grid =
[[ -1.8  15.9  -5.5 -30.5 -19.1   2.1  31.0 -11.9  -9.0   1.0 -17.7  -9.2
  -50.6  20.1 -38.2   3.7]
 [  1.3 -19.9  -6.2  24.4   2.2 -37.9   0.0 -11.2 -37.5 -32.8 -23.0  -1.0
   -9.9  19.9   0.2 -12.4]
 [ 31.9  14.7  -6.2 -22.7  -2.0 -12.4   3.3  -3.2   2.5  16.9 -35.1 -26.5
   22.0  19.2   2.4   5.2]
 [ 16.3  19.7 -10.9 -40.4   7.2  -1.0 -13.7 -10.6  23.7 -65.1  32.3 -53.9
   55.3   8.2 -47.1  32.8]]
grid[-4, 0]: -1.8
grid[:, 4]: [-19.1, 2.2, -2.0, 7.2]
grid[3, -2]: -47.1
grid[2, 7]: -3.2
grid[-2]: [31.9, 14.7, -6.2, -22.7, -2.0, -12.4, 3.3, -3.2, 2.5, 16.9, -35.1, -26.5, 22.0, 19.2, 2.4, 5.2]
grid[1, -13]: 24.4
grid[3, 8]: 23.7
grid[1]: [1.3, -19.9, -6.2, 24.4, 2.2, -37.9, 0.0, -11.2, -37.5, -32.8, -23.0, -1.0, -9.9, 19.9, 0.2, -12.4]
grid[:, 6]: [31.0, 0.0, 3.3, -13.7]
grid[3]: [16.3, 19.7, -10.9, -40.4, 7.2, -1.0, -13.7, -10.6, 23.7, -65.1, 32.3, -53.9, 55.3, 8.2, -47.1, 32.8]
grid[1, -8]: -37.5
grid[-4, 11]: -9.2
grid[-1, -12]: 7.2
grid[:, 14]: [-38.2, 0.2, 2.4, -47.1]
grid[-2, 5]: -12.4
grid[0, 7]: -11.9
grid[0, 8]: -9.0
grid[-2, -5]: -26.5
grid[2, -12]: -2.0
grid[2, -13]: -22.7
grid[-2, -10]: 3.3
grid[3, -13]: -40.4
grid[-1, 12]: 55.3
grid[3, 13]: 8.2
grid[:, 5]: [2.1, -37.9, -12.4, -1.0]
grid[-2, -1]: 5.2
grid[:, 1]: [15.9, -19.9, 14.7, 19.7]
grid[-3, -10]: 0.0
grid[-2, -6]: -35.1
grid[0, -10]: 31.0

X =
60.2,7.0,-2.2,-1.8,3.7,-20.5,-14.5,-33.6,-2.3,-6.4,-62.7
-29.8,-0.4,1.9,12.4,5.4,20.3,28.8,25.7,1.0,7.0,-7.1
13.9,19.7,1.8,21.8,10.7,-15.3,42.3,13.4,-16.4,-7.5,65.7
14.7,7.3,-4.7,6.9,-3.2,31.7,-28.3,-27.0,-7.2,9.6,-9.2
-13.1,-4.6,1.5,12.3,-8.2,-11.8,-4.0,38.4,-36.7,7.0,-59.9
-9.5,-18.2,1.9,30.0,1.2,-19.2,6.7,-44.7,-66.1,-10.9,16.2
51.9,2.3,6.0,-8.5,5.8,25.3,-37.4,20.2,-12.3,-14.9,19.0
10.3,-9.9,4.3,17.0,-3.3,1.2,-28.0,32.0,6.0,17.5,-16.4
-4.6,4.6,11.1,12.2,14.5,-16.3,-1.0,-23.1,24.7,17.1,-21.1
X[0, 0] => 60.2
X[7, 8] => 6.0
X[3, 5] => 31.7
X[2] => [13.9, 19.7, 1.8, 21.8, 10.7, -15.3, 42.3, 13.4, -16.4, -7.5, 65.7]
X[1, 10] => -7.1
X[7, 1] => -9.9
X[8, 4] => 14.5
X[8, 7] => -23.1
X[8, 2] => 11.1
X[2, 8] => -16.4
X[:, 3] => [-1.8, 12.4, 21.8, 6.9, 12.3, 30.0, -8.5, 17.0, 12.2]
X[3, 3] => 6.9
X[4] => [-13.1, -4.6, 1.5, 12.3, -8.2, -11.8, -4.0, 38.4, -36.7, 7.0, -59.9]
X[5, 3] => 30.0
X[4, 0] => -13.1
X[5] => [-9.5, -18.2, 1.9, 30.0, 1.2, -19.2, 6.7, -44.7, -66.1, -10.9, 16.2]
X[3, 7] => -27.0
X[2, 3] => 21.8
X[2, 5] => -15.3
X[2, 0] => 13.9
X[:, 0] => [60.2, -29.8, 13.9, 14.7, -13.1, -9.5, 51.9, 10.3, -4.6]
X[4, 9] => 7.0
X[5, 8] => -66.1
X[:, 1] => [7.0, -0.4, 19.7, 7.3, -4.6, -18.2, 2.3, -9.9, 4.6]
X[:, 6] => [-14.5, 28.8, 42.3, -28.3, -4.0, 6.7, -37.4, -28.0, -1.0]
X[6, 7] => 20.2
X[0, 4] => 3.7
X[6] => [51.9, 2.3, 6.0, -8.5, 5.8, 25.3, -37.4, 20.2, -12.3, -14.9, 19.0]
X[1, 3] => 12.4
X[0] => [60.2, 7.0, -2.2, -1.8, 3.7, -20.5, -14.5, -33.6, -2.3, -6.4, -62.7]
X[4, 8] => -36.7
X[:, 9] => [-6.4, 7.0, -7.5, 9.6, 7.0, -10.9, -14.9, 17.5, 17.1]
X[6, 5] => 25.3
X[7, 3] => 17.0
